Below are the code and all the weights of a small trained network. Each question names an input and a target symbol and asks about switching units off, where a switched-off unit gives its printed mean instead of its output.

import numpy as np


def w(rows, s, z=0):
    codes = np.array(rows[::2]) - 128.0
    scale = np.full(codes.shape[1], s)
    scale[-1] = z or s
    return codes * scale


def norm(h):
    return h / np.sqrt((h * h).mean(-1, keepdims=True) + 1e-5)


def f(y):
    return np.maximum(y, 0)


def softmax(a):
    e = np.exp(a - a.max(-1, keepdims=True))
    return e / e.sum(-1, keepdims=True)


def log_softmax(a):
    a = a - a.max(-1, keepdims=True)
    return a - np.log(np.exp(a).sum(-1, keepdims=True))


def net(x, mask):
    ids = ['εζηθπστ'.index(c) for c in x.split()]
    T = len(ids)
    res = E[ids] + P[:T]
    u = 0
    for l in range(2):
        r = norm(res)
        for j in range(2):
            rows = slice(2 * j, 2 * j + 2)
            q, k, v = (r @ M[l][rows].T for M in (Q, K, V))
            z = softmax(np.where(np.tri(T) > 0, q @ k.T / 2**0.5, -1e9)) @ v
            o = O[l][rows]
            res = res + np.where(mask[u + j], z, o[:, -1]) @ o[:, :-1]
        u += 2
        y = f(norm(res) @ A[l][:, :-1].T + A[l][:, -1])
        res = res + np.where(mask[u : u + 4], y, B[l][:, -1]) @ B[l][:, :-1]
        u += 4
    return log_softmax(norm(res)[-1] @ U[:, :-1].T + U[:, -1])


Q, K, V, O, A, B = {}, {}, {}, {}, {}, {}
E = w([
[160,111,171,162,82],'ε',
[40,183,85,6,150],'ζ',
[129,142,75,167,64],'η',
[87,183,155,133,95],'θ',
[160,119,117,66,131],'π',
[113,81,214,116,99],'σ',
[138,88,81,61,202],'τ',
],0.018)
P = w([
[64,76,46,62,74],'0',
[204,199,9,16,87],'1',
[245,157,14,38,35],'2',
[175,85,127,132,187],'3',
[224,77,93,85,125],'4',
[253,146,127,106,244],'5',
[201,44,108,145,174],'6',
],0.0046)
Q[0] = w([
[197,22,85,18,102],'L0H1',
[199,164,200,63,123],'L0H1',
[193,86,135,1,134],'L0H2',
[121,124,142,127,232],'L0H2',
],0.013)
K[0] = w([
[253,124,132,132,151],'L0H1',
[129,183,216,118,123],'L0H1',
[188,168,94,114,205],'L0H2',
[120,55,91,108,132],'L0H2',
],0.019)
V[0] = w([
[87,27,2,176,128],'L0H1',
[74,201,70,127,235],'L0H1',
[97,36,92,226,193],'L0H2',
[61,115,98,168,32],'L0H2',
],0.0071)
O[0] = w([
[171,165,90,147,164,93],'L0H1',
[146,124,64,169,31,19],'L0H1',
[202,192,97,21,118,3],'L0H2',
[170,254,141,160,200,15],'L0H2',
],0.0064,0.0045)
A[0] = w([
[84,198,215,104,25,254],'L0N1',
[25,182,35,83,105,52],'L0N2',
[81,187,125,146,116,167],'L0N3',
[134,82,250,130,153,75],'L0N4',
],0.012,0.00098)
B[0] = w([
[75,31,173,225,220,186],'L0N1',
[69,205,169,92,169,216],'L0N2',
[91,16,4,162,80,158],'L0N3',
[192,214,112,136,107,254],'L0N4',
],0.011,0.0073)
Q[1] = w([
[122,193,66,207,61],'L1H1',
[25,122,102,111,150],'L1H1',
[57,182,158,99,111],'L1H2',
[102,67,74,2,207],'L1H2',
],0.017)
K[1] = w([
[117,197,50,163,89],'L1H1',
[126,88,70,84,140],'L1H1',
[53,179,144,106,70],'L1H2',
[143,84,125,4,122],'L1H2',
],0.02)
V[1] = w([
[110,115,142,179,77],'L1H1',
[60,173,77,128,160],'L1H1',
[206,108,101,116,147],'L1H2',
[119,157,155,10,77],'L1H2',
],0.013)
O[1] = w([
[46,199,140,186,169,39],'L1H1',
[147,8,2,226,154,106],'L1H1',
[15,29,28,157,135,190],'L1H2',
[87,135,208,172,28,254],'L1H2',
],0.0063,0.0058)
A[1] = w([
[196,90,11,63,124,2],'L1N1',
[124,143,13,46,176,23],'L1N2',
[224,232,6,132,137,178],'L1N3',
[125,152,32,203,172,18],'L1N4',
],0.011,0.0015)
B[1] = w([
[133,129,4,76,124,254],'L1N1',
[157,186,191,86,223,228],'L1N2',
[135,177,133,212,44,212],'L1N3',
[202,110,121,66,69,199],'L1N4',
],0.013,0.0049)
U = w([
[197,197,209,175,151,169],'ε',
[55,175,58,67,199,118],'ζ',
[158,236,68,206,79,138],'η',
[73,71,109,254,200,114],'θ',
[129,75,176,126,14,198],'π',
[58,204,206,124,223,9],'σ',
[181,195,35,79,119,69],'τ',
],0.0094,0.0015)

Each question gives the input, a string of symbols that net reads in full, and the target symbol t.
The units are the heads (2 rows each of Q, K, V and O) and the neurons (one row each of A and B). Each row of codes is followed by its name. A weight is (code - 128) times the scale printed after its matrix; where a second scale follows, it is the last column's (O, A, B and U).
mask holds one flag per unit, layer by layer, with each layer's heads first. A switched-off unit (its flag False) gives its mean, the last column of its rows in O or B, instead of its output. The means were averaged over made-up inputs and are rounded, as every weight is.
A unit's drop is (log p(t) with every unit on - log p(t) with that unit switched off) / (log p(t) with every unit on - log p(t) with every unit switched off).
The circuit of an input: a set's keep is (log p(t) with only the set's units on - log p(t) with every unit switched off) / (log p(t) with every unit on - log p(t) with every unit switched off). Starting from all 12 units, units are removed one at a time, each time the one whose removal leaves the highest keep (on an exact tie, the one counted first), for as long as the keep stays at least 0.8.
circuit, biggest first: the units of the circuit, biggest drop first
most important unit: the unit with the biggest drop
k most important neurons: the k neurons with the biggest drops, biggest first
k most important neurons of layer l: the k neurons of layer l with the biggest drops, biggest first
heads that matter: for each layer, one digit per head in row order, 1 if its drop is at least 0.15 and else 0, layers parted by /
drop of u: that unit's drop, to one decimal
input τ ε ζ π π ζ θ, target θ: heads that matter : 10 / 00
input π π π, target π: heads that matter : 00 / 01
input π ζ ε, target ε: circuit, biggest first : [L1N1, L0N3]
input π ζ θ σ, target σ: most important unit : L1H1
input π π π π τ η, target τ: 2 most important neurons : [L1N4, L0N4]
input τ ε ε π π ζ, target σ: 2 most important neurons : [L0N2, L1N1]
input θ τ π π σ ε π, target σ: 2 most important neurons of layer 0 : [L0N1, L0N4]
input π τ π ζ π π η, target τ: 2 most important neurons of layer 1 : [L1N4, L1N1]
input ζ σ ε ζ, target σ: heads that matter : 00 / 01
input π θ η ε, target η: 3 most important neurons : [L0N4, L1N3, L1N2]
input τ σ ε, target ε: 3 most important neurons of layer 0 : [L0N1, L0N4, L0N3]
input σ θ τ θ, target θ: drop of L0N1 : 1.1
input ζ θ π ε, target η: drop of L1N2 : 0.2
input π ζ ζ σ, target ε: most important neuron of layer 0 : [L0N4]
input π ε ζ σ, target σ: drop of L1H1 : 0.4
